In the rows, zero is written as 128.
Each row of numbers stands for one object and depends on some of the facts below. Use the named rows to name the rest.

Some rows with their names:
dreno: [123 128 122 151 141 125 124 126 111 138 124 130 119 146 128 127 133 122
 134 126 128 120 126 134 133 148 122 118 128 134 136 119  88 122 126 119
  85 126 125 129 126 114 139 116 125 140]
trotre: [138 134 126 118 117 132 128 134 127 126 153 123 116 146 120 140 124 131
 123 116 105 110 128 132 128 143 116 115 131 137 131 106  85 121 124 137
 113 121 125 130 124 121 133 124 117 142]
brelu: [120 132 128 122 130 132 126 117 154 123 121 126 145 101 135 123 135 127
 118 144 146 140 119 128 121 112 140 136 128 114 122 158 186 121 135 128
 124 138 128 129 127 137 143 142 142 114]
lidum: [128 117 126 139 133 121 126 130 115 131 109 129 132 130 129 119 129 136
 115 121 134 142 137 118 133 123 130 136 120 125 133 123 132 140 124 121
 165 139 128 125 133 127 113 125 126 117]
plozil: [127 113 121 154 128 128 125 133 136 123 108 129 129 127 127 121 132 137
 131 161 134 153 124 122 126 131 130 137 121 119 132 136 147 149 114 123
 127 121 132 124 126 110 123 131 126 112]
refon: [140 140 142 129 133 139 146  80 185 113 179 126 146  80 112 134 114 140
 151 109 121 119 170 202 111 108 138 169 119  81 107 146 194 123 119 136
 181 125 139 133 142 140 153 129 128 145]
kabutre: [135 141 131  75 118 140 136 121 168 111 134 123 131 100 125 129 126 138
 124 117 116 122 128 105 118 112 138 133 134 115 132 140 159 119 107 130
 128 104 132 125 119 135 127 146 133 114]
flagasa: [121 127 122 163 131 124 113 123 112 139 131 124 128 158 133 131 137 126
  98 146 138 132 115 143 133 141 118 109 125 136 125 126 109 118 148 140
 117 161 120 135 133 127 156 123 128 138]
guskere: [145 132 132  85 118 140 135 135 170 111 142 125 134 104 123 126 128 142
 118 117 105 134 127 111 117 109 136 135 136 123 128 148 159 125 118 130
 139 118 133 126 116 128 123 143 132 116]
kugrir: [116 132 121 158 129 126 118 116 111 138 129 125 127 151 131 135 133 120
 114 151 144 117 119 144 131 148 119 115 124 131 126 118 110 117 140 134
 106 143 121 133 133 126 153 121 128 140]
greklim: [131 142 119 137 149 130 126 129 116 137 136 127 118 140 133 127 138 125
 131 151 139 123 117 148 131 136 127 120 135 142 123 139 125 120 155 138
 103 144 126 135 130 134 158 121 140 134]
petun: [146 128 134  86 120 141 134 132 165 113 139 126 131 104 123 125 127 143
 116 116 105 134 127 114 118 108 138 135 135 122 128 149 161 124 118 132
 138 118 133 126 117 130 122 144 133 116]
tredru: [103 123 139 159 129 114 125  94 107 139 133 128 150 134 127 140 118 114
 120 113 148 113 153 152 132 125 123 135 112 106 113 110 130 114 136 120
 175 153 122 130 153 145 129 123 121 144]
tikin: [148 147 125  94 115 139 135 140 141 122 154 125 108 133 127 133 126 132
 141 111 112 108 119 137 126 138 124 118 143 144 133 122  99 124 133 143
 106 110 131 132 119 127 134 124 129 142]
velo: [134 137 131  87 105 142 131 123 167 112 144 118 142 108 128 135 127 137
 102 140 125 129 122 116 117 108 135 129 131 116 122 144 178 119 128 143
 151 128 130 129 124 142 137 151 135 117]
trogrum: [116 123 124 134 117 121 122 118 116 131 112 125 140 138 135 129 128 131
  98 142 153 136 130 123 132 124 127 132 117 120 126 118 144 134 133 132
 179 145 125 128 141 140 127 131 128 116]
vaste: [126 115 123 158 131 128 124 131 137 123 111 128 130 126 127 122 132 136
 131 155 135 153 126 130 127 132 129 140 120 117 132 135 151 151 114 127
 134 122 131 124 123 113 123 130 124 114]
gugol: [132 146 119 122 156 128 132 128 123 133 130 129 107 131 130 116 135 128
 151 124 130 118 122 136 132 138 130 124 138 136 135 132 104 120 130 125
  74 115 131 129 125 125 146 115 139 134]

There are 3 kinds of fact about the objects: Ψ, ρ, τ.
Ψ: refers to; ρ: is of sort; τ: belongs to class
bazok | Ψ grezu | ρ c | τ h
bebri | Ψ bedi, zaner | ρ d | τ i
bedi | Ψ lusi | ρ e | τ h
bilin | Ψ nasto, groben | ρ a | τ h
boduskin | Ψ trifepok, gresil | ρ a | τ h
boskel | Ψ lebam, fofo | ρ d | τ i
bradan | Ψ godra | ρ c | τ h
brafar | Ψ zedru, vigam | ρ g | τ h
braker | Ψ litrir, dritas | ρ d | τ h
brelu | Ψ flabrebus, zedru | ρ c | τ h
brimik | Ψ fedru | ρ a | τ i
brito | Ψ daflok, stofam, zaner | ρ f | τ h
britofes | Ψ stavuk, faborik | ρ b | τ h
brivetre | Ψ punuflus, stavuk | ρ c | τ h
brobri | ρ g | τ h
broplok | Ψ gresil, godra | ρ g | τ h
brovo | Ψ plostisi, godra | ρ d | τ h
bruste | Ψ brovo, dreno | ρ e | τ h
bruzi | Ψ broplok | ρ a | τ i
budro | Ψ plostisi, ploplas | ρ g | τ h
busen | ρ e | τ i
daflok | Ψ plostisi | ρ e | τ h
deki | Ψ braker | ρ c | τ i
deplaklo | Ψ postu | ρ c | τ h
dokek | Ψ daflok | ρ a | τ h
dredrel | Ψ radri, gresil | ρ b | τ i
drekle | Ψ punuflus, faborik | ρ d | τ h
dreno | Ψ bazok, drokatrar, godra | ρ a | τ h
dritas | Ψ gresil, stemiklum | ρ b | τ i
drivin | Ψ vokik, rusi | ρ e | τ h
drokatrar | ρ g | τ h
drufe | Ψ stavuk, faborik | ρ a | τ h
duflon | Ψ dritas | ρ e | τ i
faborik | Ψ nomek | ρ a | τ h
fedru | ρ f | τ h
fetri | Ψ daflok | ρ b | τ h
flabrebus | Ψ brivetre, braker | ρ b | τ h
flagasa | Ψ litrir | ρ a | τ h
flasuk | ρ a | τ h
flezen | Ψ regri, deplaklo | ρ f | τ h
flokol | Ψ flasuk, plivadre | ρ g | τ h
fluve | ρ c | τ h
fluvi | Ψ groben | ρ c | τ i
fofo | Ψ vaste | ρ g | τ h
forim | Ψ zikal | ρ d | τ h
fosol | Ψ punuflus, fluvi | ρ b | τ i
godra | ρ d | τ i
godrer | Ψ drokatrar | ρ a | τ h
gostotir | Ψ bazok, mizel, godra | ρ f | τ i
greklim | Ψ nasto, rusi, brobri | ρ g | τ h
gresil | Ψ godra | ρ a | τ h
grezu | Ψ stemiklum | ρ b | τ h
gribribuk | Ψ nodok | ρ a | τ i
groben | ρ g | τ h
groklem | Ψ mamu | ρ f | τ h
grotukek | Ψ lidum | ρ a | τ i
grumenos | Ψ faborik, volem | ρ a | τ h
gugol | Ψ zedru, zaklek, godra | ρ g | τ h
guskere | Ψ lusi, plozil | ρ c | τ i
gustas | Ψ broplok | ρ e | τ h
gutru | ρ f | τ h
kabutre | Ψ klutum | ρ c | τ i
kizir | Ψ rekuren, klutum, godra | ρ b | τ i
klazumin | Ψ boskel, tristem | ρ g | τ h
klimevum | Ψ gostotir | ρ g | τ h
klutum | Ψ nomek, pizan | ρ f | τ h
kogo | Ψ trotre | ρ e | τ h
kugrir | Ψ nasto, trotre | ρ a | τ h
lebam | Ψ fluvi | ρ e | τ h
legririn | Ψ bazok, gresil, pizan | ρ d | τ h
libru | Ψ plivadre, vaste, vigam, legririn | ρ b | τ h
lidum | Ψ fluvi, dreno, vigam | ρ e | τ h
litrir | Ψ punuflus, stemiklum | ρ g | τ i
loklo | Ψ gresil | ρ d | τ i
lusi | Ψ klutum, broplok, vaste | ρ c | τ h
mamu | ρ c | τ h
metul | Ψ bruzi | ρ g | τ i
mizel | Ψ plostisi, tikin | ρ a | τ h
mozulo | Ψ plozil | ρ d | τ h
nasto | Ψ brivetre | ρ f | τ h
nodok | Ψ legririn | ρ g | τ h
nodu | Ψ riflak, vikes | ρ a | τ i
nomas | Ψ gutru, brafar, ploplas | ρ c | τ i
nomek | ρ d | τ h
nonik | Ψ brafar | ρ c | τ h
nosku | ρ b | τ h
nudrin | Ψ plikane | ρ b | τ h
nukon | Ψ skobo, rodregro | ρ a | τ h
nuplum | Ψ bebri | ρ c | τ h
nuso | Ψ fofo, ploplas | ρ f | τ i
pegal | Ψ nomek | ρ a | τ h
petun | Ψ pegal, guskere, drekle | ρ c | τ i
pizan | Ψ trotre, grezu, godra | ρ a | τ h
plikane | Ψ punuflus | ρ e | τ i
plivadre | Ψ klutum, nodok | ρ f | τ i
plodran | Ψ daflok | ρ a | τ h
ploplas | Ψ tristem | ρ b | τ h
plostisi | Ψ trotre | ρ a | τ h
plozil | Ψ gresil, stemiklum | ρ b | τ h
plubren | Ψ trotre, kogo, mozulo | ρ b | τ h
pobrak | Ψ flasuk, potrur, godra | ρ d | τ h
porer | Ψ pegal, flokol, brafar | ρ g | τ i
postu | ρ e | τ h
potrur | Ψ pegal, mozulo | ρ c | τ h
punuflus | ρ b | τ h
radri | Ψ nomek, faborik | ρ f | τ h
ralen | Ψ drokatrar | ρ d | τ i
ratagrim | Ψ pegal | ρ g | τ i
ratre | Ψ vokik, brivetre, trotre | ρ d | τ h
refon | Ψ grumenos, gutru, busen | ρ c | τ i
regri | Ψ nosku, dredrel | ρ a | τ i
rekuren | ρ d | τ i
retren | Ψ lebam | ρ b | τ h
riflak | Ψ stemiklum | ρ a | τ h
rodregro | Ψ stavuk, riflak, faborik | ρ c | τ i
rumel | Ψ plostisi, stemiklum | ρ c | τ i
rusi | Ψ ratagrim, brivetre, riflak | ρ d | τ h
sasku | Ψ stemiklum, gustas | ρ c | τ h
sesin | Ψ plozil, stubri, ratre | ρ c | τ h
skevobril | Ψ stofam | ρ a | τ h
skigu | Ψ zikal, kabutre | ρ c | τ h
skobo | Ψ trotre, trugri | ρ c | τ h
skunen | Ψ drokatrar, brafar | ρ f | τ h
sozil | Ψ mozulo | ρ g | τ h
stavuk | Ψ gresil | ρ c | τ h
stekur | Ψ plozil | ρ f | τ h
stemiklum | Ψ godra | ρ d | τ h
stibos | Ψ ratagrim, plivadre | ρ d | τ h
stofam | Ψ brivetre, plozil | ρ e | τ i
stokle | Ψ drufe | ρ a | τ h
stubri | ρ b | τ h
sufas | Ψ fluve, stofam | ρ d | τ h
tidin | Ψ nomek, plozil | ρ d | τ h
tikin | Ψ postu, kogo | ρ g | τ i
tredru | Ψ ploplas | ρ d | τ h
trifepok | ρ e | τ h
tristem | Ψ vokik, trotre | ρ b | τ i
trogrum | Ψ stofam, broplok, vigam | ρ e | τ h
trotre | Ψ drokatrar, postu | ρ a | τ i
truflo | Ψ braker, trifepok, dreno | ρ a | τ i
trugri | ρ d | τ i
truklir | Ψ stofam, brivetre | ρ b | τ i
truvotol | Ψ sozil, trotre, godra | ρ a | τ h
vaste | Ψ trotre, dritas | ρ b | τ h
velo | Ψ rekuren, petun, gostotir, bedi, deki | ρ c | τ i
vidiplis | Ψ plostisi, riflak, mamu | ρ a | τ h
vigam | Ψ groben | ρ e | τ h
vikes | ρ b | τ h
vokik | ρ e | τ h
volem | Ψ zaklek | ρ g | τ i
vubre | Ψ litrir | ρ a | τ i
zade | Ψ stofam, lebam | ρ a | τ i
zaklek | Ψ tidin | ρ c | τ i
zaner | Ψ drokatrar, zedru, plivadre, tikin, mozulo | ρ a | τ h
zedru | Ψ nomek, godra | ρ c | τ i
zepluplu | Ψ skobo, vigam | ρ b | τ h
zigro | Ψ truvotol | ρ c | τ h
zikal | Ψ drokatrar | ρ g | τ h
zusta | Ψ sesin, fedru, pizan, gugol | ρ f | τ h

Rows to name:
No name comes twice in this set of rows, the named rows included.
[134 129 122 120 127 135 130 139  87 126 161 123 135 144 114 160 126 121
 117 186 109  97 120 133 122 143 112 110 134 160 107 113 111 127 167 133
 150 130 123 129 137 129 148 130 115 132]  nodu
[133 120 142 122 114 122 125 122 120 128 148 126 133 146 118 137 117 129
 105  92  99 118 151 114 131 114 120 123 122 126 123 106  98 122 123 126
 183 146 123 126 142 133 107 129 115 141]  boskel
[132 129 124 122  96 138 124 122 150 111 138 117 132 133 124 143 125 142
 109 175 134 137 128 120 122 127 122 127 119 114 125 116 156 143 114 151
 175 125 128 128 131 131 137 145 119 115]  kizir
[114 124 125 131 117 122 124 116 113 129 112 123 141 129 134 131 126 127
 108 146 157 128 132 120 131 126 127 130 117 119 124 116 147 131 133 129
 172 138 125 128 140 141 128 131 128 117]  bruste
[166 102 126 138 112 128 114 154 130 126 137 123 125 163 124 116 132 163
  52 106  86 172 129 120 134 100 122 126 124 143 129 135 126 146 140 148
 225 188 125 131 130 124 107 134 120 123]  plikane
[ 86 140 135 125 111 116 124  89 110 134 111 122 141 138 136 138 121 109
 112 118 164 102 141  93 135 129 125 117 117 104 130  92 109 100 111 119
 130 124 117 126 146 150 129 131 126 128]  forim
[127 129 126 111 153 132 134 128 150 122 110 132 133 100 128 113 136 133
 133 129 126 140 124 106 124 112 143 137 134 120 133 156 162 127 116 113
 104 117 135 122 120 124 128 136 141 107]  sesin
[136 121 123 133  98 138 120 127 145 113 142 115 134 140 124 142 127 146
  98 181 129 145 123 129 121 121 121 128 118 119 122 124 162 145 125 152
 182 138 126 129 131 130 140 146 121 115]  truklir
[156 141 122 109 130 139 127 143 137 128 158 124 106 146 126 128 132 140
 120 119 103 122 119 136 128 127 124 115 142 145 129 128 102 125 138 148
 119 132 128 134 122 128 143 125 131 139]  litrir
[129  88 139 131  18 127 126 197 188 111  80 141 127  95 156 118 114 122
 162  30 144 156  89 143 127 168 128 138 122 132 161 140 134 176  99 147
  84  78 140 129  62 102  43 131 109 150]  nosku
[134 121 130 125 144 132 132 134 151 125 116 135 139 102 131 113 137 134
 125 123 123 147 122 126 122 112 142 139 134 125 128 165 171 131 127 119
 115 132 134 126 121 124 125 136 139 114]  brivetre
[137 132 124 137 106 134 116 127 124 127 154 116 125 167 125 144 131 134
  82 142 115 121 119 135 130 133 114 104 126 138 123 115 100 116 142 156
 148 157 118 136 133 132 153 131 123 144]  vubre

Now the same objects, written a new way:
Some objects and their rows:
mozulo: [132 158 148 135 138 168  96  99 125 131 144 126 131 121 123]
brobri: [155 116  99 164 129 128 150 108 133 128 131 155 138 148 138]
tredru: [142 126 118 149 140 140 125  98 122 119 130 138 132 134 121]
nodok: [144 139 117 155 138 136 126 114 127 117 131 137 131 127 131]
stubri: [131  92 110 157 120 132 140 103 141 123 121 163 125 168 139]
zikal: [150 109  89 147 143 109 147 106 117  99 119 161 133 132 121]
skigu: [171 131 123 118 111 125 137 126 106 130 131 148 108 129 144]
flezen: [ 97 117 115 131 107 159 130  95 135 115 129 149 124 137 130]
gustas: [136 138 135 147 131 124 120 125 134 110 128 140 108 140 148]
klimevum: [145 134 120 150 140 136 129 111 127 111 129 136 130 124 134]
zepluplu: [ 95 115 137 109 146 119 136 142 144 142 132 144 148 158 125]
stokle: [133 118 131 139 128 153 125 115 128 126 128 132 126 130 127]
deplaklo: [173 125 118 105 122 125 136 131 101 125 129 155 110 119 136]
dredrel: [108 138 156 165 109 133  97 122 147 120 121  86 106 129 128]
stofam: [ 96 174 156  95 136 115  77 132 147 190 164 124 129 149 115]
guskere: [155 153 140 116 100 138  98 128 115 162 145 115  96 109 132]
nodu: [123 122 122 153 107 129 107 103 125 140 134 127 120 129 114]
rumel: [142 167 145 115 101  91 110 127 103 120 130 104  85 114 129]

Rows to name:
No name comes twice in this set of rows, the named rows included.
[146 106  93 162 113 103 132 118 140 144 130 150 116 148 133]  busen
[ 60 148 133  79 128 142 120 108 137 148 150 151 148 148 115]  nasto
[110 179 171 147 121 121 113  81 125 114 130 104 102 152 139]  riflak
[153 174 155 121 111 113 132 115 108 120 131 118  92 135 157]  sasku
[100 102  96 133 110 141 149  98 130  99 120 164 128 136 128]  skunen
[ 82 199 201 149 121 137  82  92 142 110 131  76  87 164 148]  plozil
[146  98 107 155 116 130 158 103 127 124 119 149 129 160 136]  flasuk
[ 81 188 179 161 109 100  88  95 142 107 124  77  86 149 134]  dritas
[127 140 127  99 172 138  90  95  98  86 133 154 132  85  78]  ratre
[100 102 114  96 148 108  75 122 110  83 119 160 116  79  69]  tristem
[143 142 147  87 111 144 114 186 126 191 150  97 136  97 125]  rodregro
[148  88 158 110 131 247 114 220 151 186 136  95 190  72 129]  faborik
[150 183 180 126 103 143 119 139 113 128 131  83  89 117 167]  stavuk

